Below are the code and all the weights of a small trained network. Each question names an input and a target symbol and asks about switching units off, where a switched-off unit gives its printed mean instead of its output.

import numpy as np


def w(rows, s, z=0):
    codes = np.array(rows[::2]) - 128.0
    scale = np.full(codes.shape[1], s)
    scale[-1] = z or s
    return codes * scale


def norm(h):
    return h / np.sqrt((h * h).mean(-1, keepdims=True) + 1e-5)


def f(y):
    return np.maximum(y, 0)


def softmax(a):
    e = np.exp(a - a.max(-1, keepdims=True))
    return e / e.sum(-1, keepdims=True)


def log_softmax(a):
    a = a - a.max(-1, keepdims=True)
    return a - np.log(np.exp(a).sum(-1, keepdims=True))


def net(x, mask):
    ids = ['αβδεζηθλξπστφψω'.index(c) for c in x.split()]
    T = len(ids)
    res = E[ids] + P[:T]
    u = 0
    for l in range(2):
        q, k, v = (norm(res) @ M[l].T for M in (Q, K, V))
        z = softmax(np.where(np.tri(T) > 0, q @ k.T / 2**0.5, -1e9)) @ v
        res = res + np.where(mask[u], z, O[l][:, -1]) @ O[l][:, :-1]
        u += 1
        y = f(norm(res) @ A[l][:, :-1].T + A[l][:, -1])
        res = res + np.where(mask[u : u + 12], y, B[l][:, -1]) @ B[l][:, :-1]
        u += 12
    return log_softmax(norm(res)[-1] @ U[:, :-1].T + U[:, -1])


Q, K, V, O, A, B = {}, {}, {}, {}, {}, {}
E = w([
[99,112,104],'α',
[92,58,69],'β',
[96,8,38],'δ',
[97,88,108],'ε',
[53,154,166],'ζ',
[97,172,157],'η',
[70,200,126],'θ',
[61,114,150],'λ',
[63,79,106],'ξ',
[78,172,148],'π',
[253,148,251],'σ',
[79,215,120],'τ',
[83,174,159],'φ',
[87,176,143],'ψ',
[76,162,146],'ω',
],0.016)
P = w([
[126,111,160],'0',
[120,195,61],'1',
[32,117,203],'2',
[119,190,61],'3',
[23,99,188],'4',
[125,192,66],'5',
[10,143,240],'6',
[124,191,65],'7',
[20,118,212],'8',
],0.012)
Q[0] = w([
[95,237,252],'L0H0',
[240,165,68],'L0H0',
],0.02)
K[0] = w([
[254,153,209],'L0H0',
[86,255,88],'L0H0',
],0.017)
V[0] = w([
[246,123,171],'L0H0',
[91,63,65],'L0H0',
],0.011)
O[0] = w([
[146,23,84,4],'L0H0',
[250,216,204,69],'L0H0',
],0.011,0.0039)
A[0] = w([
[129,146,78,87],'L0N0',
[158,123,61,85],'L0N1',
[186,130,102,152],'L0N2',
[170,184,45,94],'L0N3',
[105,122,99,53],'L0N4',
[137,163,76,113],'L0N5',
[117,120,78,140],'L0N6',
[125,112,105,136],'L0N7',
[133,165,90,102],'L0N8',
[176,118,2,2],'L0N9',
[148,143,64,73],'L0N10',
[148,117,63,20],'L0N11',
],0.036,0.006)
B[0] = w([
[151,158,106,189],'L0N0',
[133,74,148,160],'L0N1',
[74,86,104,155],'L0N2',
[205,182,69,253],'L0N3',
[145,126,95,197],'L0N4',
[142,143,86,237],'L0N5',
[132,122,172,224],'L0N6',
[132,151,147,183],'L0N7',
[119,118,165,243],'L0N8',
[94,1,109,185],'L0N9',
[92,133,94,162],'L0N10',
[115,68,142,158],'L0N11',
],0.073,0.0057)
Q[1] = w([
[129,145,179],'L1H0',
[189,172,2],'L1H0',
],0.031)
K[1] = w([
[77,109,101],'L1H0',
[252,16,183],'L1H0',
],0.024)
V[1] = w([
[224,19,229],'L1H0',
[197,254,121],'L1H0',
],0.03)
O[1] = w([
[254,110,185,2],'L1H0',
[58,167,216,191],'L1H0',
],0.03,0.032)
A[1] = w([
[161,106,111,100],'L1N0',
[251,58,103,115],'L1N1',
[74,132,119,185],'L1N2',
[153,116,25,106],'L1N3',
[111,99,217,96],'L1N4',
[153,138,136,24],'L1N5',
[108,153,131,222],'L1N6',
[93,180,127,255],'L1N7',
[165,126,134,29],'L1N8',
[168,88,78,113],'L1N9',
[106,102,94,97],'L1N10',
[166,222,55,114],'L1N11',
],0.03,0.0049)
B[1] = w([
[89,138,141,138],'L1N0',
[3,138,229,161],'L1N1',
[180,146,153,236],'L1N2',
[209,80,166,166],'L1N3',
[110,52,154,144],'L1N4',
[117,134,116,130],'L1N5',
[169,118,137,198],'L1N6',
[205,110,142,251],'L1N7',
[99,142,117,132],'L1N8',
[65,126,110,151],'L1N9',
[154,171,109,163],'L1N10',
[76,30,83,187],'L1N11',
],0.052,0.02)
U = w([
[139,126,186,124],'α',
[237,109,97,71],'β',
[185,54,87,64],'δ',
[65,24,140,152],'ε',
[192,136,142,255],'ζ',
[177,67,105,217],'η',
[106,208,178,106],'θ',
[191,112,184,126],'λ',
[147,120,192,114],'ξ',
[106,190,67,107],'π',
[86,115,215,139],'σ',
[4,205,176,97],'τ',
[108,159,21,122],'φ',
[55,171,62,96],'ψ',
[152,184,133,118],'ω',
],0.017,0.0082)

Each question gives the input, a string of symbols that net reads in full, and the target symbol t.
The units are the heads (2 rows each of Q, K, V and O) and the neurons (one row each of A and B). Each row of codes is followed by its name. A weight is (code - 128) times the scale printed after its matrix; where a second scale follows, it is the last column's (O, A, B and U).
mask holds one flag per unit, layer by layer, with each layer's heads first. A switched-off unit (its flag False) gives its mean, the last column of its rows in O or B, instead of its output. The means were averaged over made-up inputs and are rounded, as every weight is.
A unit's drop is (log p(t) with every unit on - log p(t) with that unit switched off) / (log p(t) with every unit on - log p(t) with every unit switched off).
The circuit of an input: a set's keep is (log p(t) with only the set's units on - log p(t) with every unit switched off) / (log p(t) with every unit on - log p(t) with every unit switched off). Starting from the 12 units with the biggest drops (on a tie, the unit counted first), units are removed one at a time, each time the one whose removal leaves the highest keep (on an exact tie, the one counted first), for as long as the keep stays at least 0.8.
units of the circuit, in order: the units of the circuit, biggest drop first
top k neurons: the k neurons with the biggest drops, biggest first
top k neurons in layer l: the k neurons of layer l with the biggest drops, biggest first
input ε β ξ τ τ ξ φ ξ, target ζ: units of the circuit, in order => [L0H0 L0N3]
input τ ξ β, target τ: units of the circuit, in order => [L0N9 L1H0 L0N3]
input τ ε λ τ ζ τ π, target τ: top 2 neurons => [L0N9 L0N6]
input η θ φ σ δ δ η ε τ, target η: units of the circuit, in order => [L0N3 L1H0]
input ψ ψ ζ, target ψ: top 2 neurons in layer 0 => [L0N8 L0N6]
input τ β ζ θ β λ ε, target τ: top 3 neurons => [L0N9 L0N3 L0N6]
input τ λ π ζ, target τ: units of the circuit, in order => [L0N9]
input τ δ φ ε π ζ τ π τ, target τ: top 2 neurons => [L0N9 L0N3]
input ζ σ η, target ζ: top 2 neurons in layer 1 => [L1N11 L1N1]
input τ φ ζ τ, target φ: top 2 neurons => [L0N3 L0N5]
input ψ β φ δ θ ζ δ τ τ, target ψ: top 2 neurons => [L0N3 L0N8]
input ζ λ ζ ξ ε η τ ε, target ζ: top 3 neurons in layer 0 => [L0N9 L0N3 L0N8]
input η ε δ π ω, target η: top 2 neurons in layer 0 => [L0N0 L0N5]
input ζ λ τ, target ζ: top neuron in layer 0 => [L0N5]
input η η σ ξ ζ φ τ, target η: top 3 neurons in layer 0 => [L0N0 L0N4 L0N8]
input φ ε φ ξ π β ξ, target φ: top 2 neurons => [L0N3 L0N9]
input τ ξ δ ε, target η: top 2 neurons in layer 1 => [L1N11 L1N2]
input φ ζ τ α φ β ζ, target φ: top 2 neurons => [L0N3 L0N8]
input ζ ε β, target ζ: top 2 neurons => [L0N8 L0N9]
input ε β φ φ ζ δ, target η: top 3 neurons in layer 0 => [L0N3 L0N6 L0N8]
input φ ξ φ φ τ ξ β, target φ: top 4 neurons in layer 0 => [L0N5 L0N3 L0N9 L0N8]
input ζ φ φ τ τ β θ φ δ, target ζ: top 2 neurons => [L0N9 L0N5]
input β π ψ, target β: top 2 neurons => [L0N9 L0N3]
